How the states are linked:
* | η δ ξ
z606 | z684 z430 z587
z366 | z576 z438 z696
z554 | z493 z320 z26
z690 | z438 z702 z681
z364 | z381 z47 z279
z641 | z679 z921 z320
z413 | z733 z422 z387
z11 | z852 z957 z691
z226 | z422 z793 z733
z491 | z414 z957 z690
z785 | z957 z11 z64
z763 | z679 z420 z681
z418 | z638 z486 z26
z320 | z606 z671 z329
z169 | z937 z366 z226
z733 | z451 z505 z763
z877 | z587 z554 z554
z937 | z696 z576 z763
z852 | z294 z335 z491
z420 | z387 z937 z75
z182 | z42 z204 z418
z730 | z866 z784 z369
z917 | z717 z294 z702
z696 | z793 z866 z422
z605 | z921 z160 z684
z576 | z169 z387 z793
z921 | z119 z684 z671
z42 | z486 z660 z638
z408 | z364 z279 z977
z684 | z748 z320 z204
z681 | z438 z696 z413
z112 | z908 z876 z650
z329 | z587 z684 z182
z903 | z633 z421 z917
z977 | z730 z381 z11
z784 | z977 z418 z335
z47 | z408 z702 z491
z438 | z64 z665 z169
z587 | z204 z329 z42
z493 | z877 z631 z605
z671 | z430 z641 z684
z832 | z650 z908 z493
z75 | z413 z763 z832
z430 | z320 z679 z748
z369 | z491 z785 z665
z876 | z75 z387 z877
z381 | z717 z408 z866
z275 | z418 z605 z587
z702 | z279 z73 z949
z421 | z949 z638 z294
z505 | z413 z226 z420
z633 | z421 z486 z966
z422 | z505 z681 z451
z294 | z968 z903 z73
z908 | z877 z75 z631
z691 | z702 z717 z408
z279 | z275 z691 z381
z335 | z11 z730 z957
z451 | z420 z413 z876
z957 | z717 z852 z271
z119 | z671 z921 z430
z866 | z335 z977 z366
z638 | z42 z275 z702
z387 | z112 z451 z112
z966 | z294 z949 z717
z631 | z554 z832 z160
z800 | z877 z554 z921
z414 | z271 z369 z438
z73 | z852 z917 z294
z679 | z671 z949 z606
z793 | z866 z937 z505
z486 | z275 z182 z329
z748 | z329 z606 z638
z968 | z917 z966 z691
z204 | z660 z329 z486
z660 | z182 z587 z275
z26 | z605 z800 z748
z665 | z690 z414 z366
z717 | z73 z968 z418
z160 | z26 z493 z119
z650 | z631 z877 z800
z271 | z665 z491 z64
z64 | z576 z422 z937
z949 | z903 z633 z968

The rows follow the links: the fewer symbols apart two states are, the more alike their rows tend to be.

Named rows; a name shown again gets a slightly different row:
z204 -> [-97, 29, 233, -18, -6, -155, 7, -197, -29, 49, -16, -75, -35, 165, 79, 61, -7, 43, -14, -98, 73, -265, -20, 19, 49, 42, 55, 127, -22, -194, -72, -5, -213, 98, 25, -229, -73, -11, 162, 82, 97, -120, 86, -24]
z690 -> [-2, 18, 165, -64, 91, -52, -84, 108, 16, -103, -125, -98, -301, -35, 143, 108, -101, -45, -1, 180, -145, 81, 26, -21, -52, 60, -41, 97, 206, 66, -55, 46, 115, -209, 14, 181, -28, -92, -71, 158, -165, 82, -82, -42]
z493 -> [85, 61, 34, 71, -117, 156, -56, -76, -91, 237, 82, 35, -88, 110, -9, -121, 49, 169, -104, -135, -71, 8, -232, 31, -82, -146, -83, -38, -23, -31, 122, 38, 43, 84, -35, 139, 86, -179, -52, -207, 35, 138, -93, 196]
z438 -> [-9, 31, 137, -28, 97, -53, -80, 38, 69, -76, -99, -54, -309, -70, 105, 134, -53, -82, 76, 231, -140, 56, 42, -29, -54, 102, -60, 117, 181, 103, -13, 13, 101, -184, -36, 153, -37, -128, -99, 177, -133, 30, -112, -68]
z64 -> [-24, 31, 54, 13, 101, -55, -74, -21, 118, -83, -60, 33, -233, -126, 16, 149, -4, -117, 208, 270, -115, 57, 71, -55, -52, 133, -63, 104, 119, 77, 13, -21, 92, -169, -72, 101, -71, -119, -150, 176, -119, -5, -101, -108]
z949 -> [28, -28, -110, -177, -61, 2, 126, 261, -47, -273, -73, 120, 177, 138, 71, -1, -71, -7, -160, -20, 86, 43, 139, 8, 69, -5, -48, -41, 42, -63, -242, 103, -79, -127, -22, 57, 117, 139, 71, -37, 167, 87, 104, 26]
z876 -> [50, 63, -164, 62, -212, 194, -64, -161, -25, 71, 127, 155, 75, -18, -105, 16, 34, 200, 202, 35, -57, -140, -131, 38, -91, -24, -25, -102, -149, -6, 66, 47, 94, 9, -188, 114, 26, -37, -189, -131, 131, -36, -47, 74]
z505 -> [-62, 11, -167, 12, -117, 13, -6, -145, 77, -77, 107, 108, 105, -132, -71, 114, 44, 37, 259, 205, -47, -153, 96, -12, -57, 168, 13, -64, -98, 158, 6, -30, 69, -75, -171, 13, -72, 55, -173, 92, 124, -169, -62, -140]
z650 -> [87, 83, -31, 76, -132, 217, -72, -91, -89, 191, 65, 59, -44, 80, -62, -103, 25, 197, -14, -86, -68, -15, -242, 39, -88, -154, -72, -54, -60, -54, 114, 56, 71, 59, -91, 153, 79, -156, -93, -221, 38, 106, -53, 181]
z486 -> [-85, 17, 201, -40, -29, -132, -9, -153, -49, -18, -31, -75, -17, 163, 75, 78, -34, 68, 24, -107, 83, -278, -18, 39, 38, 13, 71, 109, -10, -274, -149, 43, -220, 47, 15, -204, -64, 33, 149, 63, 100, -101, 138, -10]
z957 -> [69, -51, -78, 67, 268, -2, -33, 68, 139, -49, -113, 78, -36, -127, -132, -18, 27, -213, 146, -17, 79, 306, 27, -57, 48, -103, -27, 86, 44, -205, 59, -49, -19, -8, 58, -76, 5, -52, 2, -39, -256, 135, 103, 18]
z605 -> [3, 51, 134, 50, -49, 26, 78, -62, -110, 293, 93, -61, -60, 157, 73, -146, 89, 49, -281, -140, 1, -43, -161, 2, -2, -48, -95, 8, 16, 72, 147, -22, -82, 204, 61, -13, 59, -183, 74, -109, 101, 45, -107, 116]
z631 -> [85, 73, 2, 83, -132, 182, -55, -67, -95, 220, 62, 46, -75, 81, -34, -115, 46, 182, -57, -108, -67, 0, -250, 32, -82, -152, -92, -66, -36, -45, 121, 54, 67, 64, -57, 154, 92, -164, -61, -220, 33, 136, -67, 188]
z418 -> [-42, -8, 158, -9, 33, -93, -21, -136, -20, 32, -25, -74, 28, 117, 1, 39, -39, 54, 64, -190, 129, -179, -52, 14, 63, -63, 100, 87, -40, -326, -96, 1, -183, 122, 51, -254, -64, 69, 169, -1, -2, -80, 200, 26]
z42 -> [-81, 30, 240, -40, -33, -113, -17, -153, -51, -8, -25, -94, -50, 148, 90, 95, -42, 81, 51, -111, 75, -278, -38, 28, 28, 24, 71, 118, -7, -263, -145, 33, -201, 62, 0, -198, -85, 23, 136, 49, 72, -93, 130, -12]
z866 -> [13, -72, -119, 119, 182, -29, -72, -56, 149, 20, 5, -40, 70, -247, -173, 5, 41, -146, 250, -6, 31, 146, 50, -40, 15, -27, 133, -17, -88, -18, 133, -107, 75, 76, 89, -155, -101, 133, -10, 40, -246, -60, 78, -102]
z275 -> [-60, -5, 263, -44, -43, -100, -41, -126, -78, 43, -11, -187, -55, 168, 107, 64, -77, 115, -32, -175, 39, -263, -55, 60, 36, -30, 121, 75, -33, -204, -99, 23, -147, 70, 65, -171, -67, 74, 184, 63, 49, -107, 112, 19]
z420 -> [-16, 51, -191, 26, -174, 73, -24, -153, 58, -44, 130, 140, 113, -97, -96, 89, 43, 98, 248, 179, -54, -156, 40, 12, -68, 120, 4, -85, -129, 134, 26, -10, 86, -53, -189, 61, -37, 40, -195, 20, 161, -149, -77, -81]
z169 -> [-32, 15, 31, -33, 3, -55, -31, -42, 109, -98, 25, 8, -178, -135, 46, 179, 8, -50, 204, 280, -128, -75, 97, -40, -69, 187, -41, 49, 65, 181, -8, -9, 120, -152, -101, 100, -81, -54, -172, 204, -23, -89, -126, -134]
z335 -> [37, -66, -151, 102, 213, -15, -44, -43, 125, -5, -55, 96, 99, -145, -202, -60, 70, -192, 186, -77, 112, 222, 22, -49, 60, -89, 35, 41, -75, -172, 113, -100, -35, 92, 67, -186, -18, 30, 32, -56, -212, 43, 121, -7]
z917 -> [50, -40, -141, -148, -38, 36, 72, 275, -50, -286, -97, 89, 183, 76, 30, -22, -113, 4, -121, -44, 93, 113, 113, 15, 77, -72, -21, -52, 34, -97, -241, 100, -22, -140, -7, 79, 113, 153, 50, -70, 73, 96, 144, 52]

Each walk starts at a row. The symbols on each line, taken left to right, move it on to the next state.
Each answer is a row, close to the row of the state it stands for.
[11, 17, 134, -3, 203, -41, -78, 59, 99, -57, -142, -24, -284, -61, 52, 64, -42, -133, 60, 153, -67, 196, -6, -54, -5, 27, -86, 172, 173, -22, 15, -8, 69, -130, 18, 109, -15, -178, -59, 102, -235, 116, -39, 4]
δ δ δ ξ: [29, -13, 104, -2, 225, -41, -101, 115, 63, -66, -169, -71, -268, -71, 43, 29, -63, -141, 28, 77, -61, 250, -8, -29, 2, -43, -38, 120, 175, -53, 9, 8, 79, -138, 68, 109, -11, -112, 2, 77, -296, 139, -11, 11]
ξ η δ δ δ: [28, -13, 84, 50, 253, -58, -108, 28, 122, -17, -129, -11, -250, -115, -21, 32, 4, -196, 99, 87, -48, 246, -11, -49, -3, -21, -59, 156, 143, -102, 70, -30, 30, -70, 58, 35, -33, -145, -22, 68, -286, 137, -12, -7]
[-63, 31, -168, 21, -150, 27, -4, -138, 71, -72, 106, 123, 129, -128, -88, 105, 52, 54, 233, 194, -50, -171, 87, 0, -58, 155, 7, -91, -109, 165, 10, -25, 71, -50, -166, 18, -57, 57, -175, 62, 162, -163, -61, -117]
η δ η ξ: [-46, 40, -154, 8, -159, 29, 30, -96, 65, -57, 101, 121, 101, -90, -49, 92, 62, 39, 158, 237, -69, -131, 85, -15, -38, 179, -30, -66, -73, 240, 27, -9, 81, -44, -179, 69, -30, 9, -198, 75, 181, -156, -122, -119]
ξ η δ η η ξ ξ: [-59, 10, -118, 14, -87, -23, -6, -134, 94, -101, 81, 89, 43, -149, -44, 144, 29, 4, 243, 231, -79, -150, 118, -8, -52, 194, 37, -47, -63, 179, 6, -33, 78, -84, -154, 26, -91, 56, -174, 138, 111, -171, -86, -157]
[54, -41, -160, -110, 9, 30, 37, 269, -32, -278, -109, 116, 169, 28, -14, -40, -90, -54, -82, -57, 94, 172, 107, 5, 56, -98, -20, -49, 29, -155, -216, 75, -37, -138, 21, 57, 110, 136, 76, -90, 26, 139, 153, 56]
ξ δ ξ η: [80, -89, -116, -117, 19, 28, 42, 289, -29, -230, -101, -4, 165, 13, -12, -49, -114, -22, -70, -132, 94, 140, 94, 12, 74, -131, 64, -90, 17, -159, -206, 65, 5, -87, 75, -1, 75, 214, 110, -72, -56, 96, 192, 32]
δ η δ ξ ξ δ δ: [16, -6, -94, -157, -68, -13, 104, 191, -52, -277, -75, 136, 168, 128, 65, 10, -77, 3, -108, -22, 111, 7, 114, 7, 67, -26, -51, -19, 45, -147, -271, 107, -110, -130, -47, 8, 102, 85, 69, -52, 179, 86, 156, 32]
[-113, 39, 227, -16, 4, -149, 56, -189, -36, 91, 0, -74, -17, 195, 106, 46, 18, 33, -82, -83, 96, -244, -22, 4, 69, 71, 15, 148, -9, -133, -32, -25, -236, 153, 29, -248, -55, -44, 163, 87, 146, -120, 68, -10]
η ξ η δ η δ η: [-89, 20, 222, -23, -10, -129, -8, -180, -27, 10, -12, -79, -37, 138, 70, 85, -40, 68, 43, -121, 92, -273, -33, 32, 45, 25, 72, 127, -29, -256, -102, 18, -207, 87, 15, -225, -82, 17, 144, 71, 81, -117, 124, -9]
δ ξ η ξ ξ δ: [-91, 31, 244, -28, -9, -130, -28, -167, -43, 32, -19, -105, -54, 156, 72, 96, -47, 86, 37, -92, 60, -276, -56, 28, 47, 14, 83, 138, -15, -232, -103, 19, -193, 79, 12, -202, -93, 2, 133, 84, 71, -118, 125, -20]
[39, -30, -45, 71, 266, -33, -59, 17, 157, -30, -96, 74, -109, -139, -117, 1, 40, -225, 183, 60, 34, 271, 19, -57, 54, -56, -40, 146, 61, -162, 83, -66, 9, -18, 54, -75, -31, -102, -14, 13, -281, 112, 48, -27]
ξ δ δ η ξ δ: [-36, 23, 73, -3, 99, -62, -82, -42, 106, -78, -56, -45, -238, -134, 34, 139, -28, -91, 176, 255, -128, 40, 75, -23, -38, 144, -17, 105, 108, 141, 34, -25, 116, -151, -46, 103, -89, -84, -136, 206, -144, -47, -109, -126]
ξ η δ δ δ: [15, 65, -176, 50, -196, 145, -50, -168, 27, 9, 142, 135, 84, -67, -117, 59, 52, 162, 258, 121, -53, -167, -74, 23, -100, 37, -8, -100, -137, 73, 26, 27, 108, -47, -218, 79, -4, -16, -207, -67, 132, -101, -41, 4]
[4, 14, 173, -41, 149, -47, -93, 53, 75, -51, -120, -59, -347, -46, 106, 87, -44, -115, 46, 164, -121, 124, 8, -34, -31, 53, -88, 147, 194, 19, 14, 17, 80, -166, 12, 139, -27, -155, -58, 144, -201, 93, -91, -21]
η η η η η η: [-61, 31, -71, -8, -40, -9, -27, -112, 107, -89, 54, 52, -45, -156, -29, 153, 22, -15, 244, 271, -83, -95, 95, -31, -49, 195, -22, 4, -4, 214, 12, -26, 110, -105, -151, 54, -84, -16, -205, 155, 40, -154, -105, -154]
η ξ η δ η: [-46, 16, -111, 2, -85, 11, -19, -114, 91, -95, 70, 82, 29, -145, -53, 131, 46, 21, 259, 243, -77, -139, 95, -15, -70, 176, -2, -33, -54, 175, 4, -19, 95, -93, -166, 45, -80, 24, -193, 120, 86, -173, -74, -145]
[45, -100, -95, 115, 159, 12, -63, 17, 80, 54, -8, -118, 90, -193, -156, -60, 4, -107, 141, -153, 68, 162, 15, 0, 34, -100, 171, -74, -113, -81, 116, -93, 64, 118, 143, -154, -64, 166, 76, -3, -278, -22, 110, -36]
δ η δ ξ ξ δ δ: [86, -118, -14, -56, 7, 26, -9, 275, -90, -107, -67, -205, 71, -56, 43, -29, -142, 42, -89, -149, -11, 103, 41, 45, 5, -122, 178, -166, 7, 5, -122, 47, 126, -52, 154, 60, 19, 284, 114, -15, -170, 38, 119, 1]
ξ η η δ δ: [47, -95, 110, -35, -36, 9, -62, 150, -125, -4, -19, -317, -29, -46, 88, -12, -134, 110, -94, -155, -88, -24, 10, 67, -19, -69, 228, -162, -2, 88, -67, 30, 153, -29, 164, 74, -17, 256, 111, 54, -184, -46, 36, -28]
[-19, 41, -197, 45, -175, 85, -31, -159, 54, -50, 122, 140, 108, -103, -94, 81, 51, 116, 269, 153, -53, -168, 21, 3, -92, 90, 4, -98, -128, 110, 23, -8, 90, -55, -203, 44, -31, 42, -202, 5, 144, -134, -47, -70]
ξ η ξ η η η ξ: [26, 72, 120, 76, -52, 61, 36, -98, -105, 294, 70, -18, -52, 169, 29, -136, 73, 98, -229, -156, 1, -29, -200, 18, -15, -86, -91, 32, -5, -21, 145, 12, -74, 174, 43, -4, 57, -189, 48, -162, 69, 78, -77, 149]
η δ η ξ: [-106, 6, 173, -12, 2, -158, 122, -83, -44, 172, 54, -29, 24, 169, 104, -66, 92, -75, -277, -85, 63, -118, 26, -10, 62, 97, -52, 86, 8, 64, 69, -71, -207, 189, 94, -185, -1, -85, 172, 42, 186, -60, -68, -12]
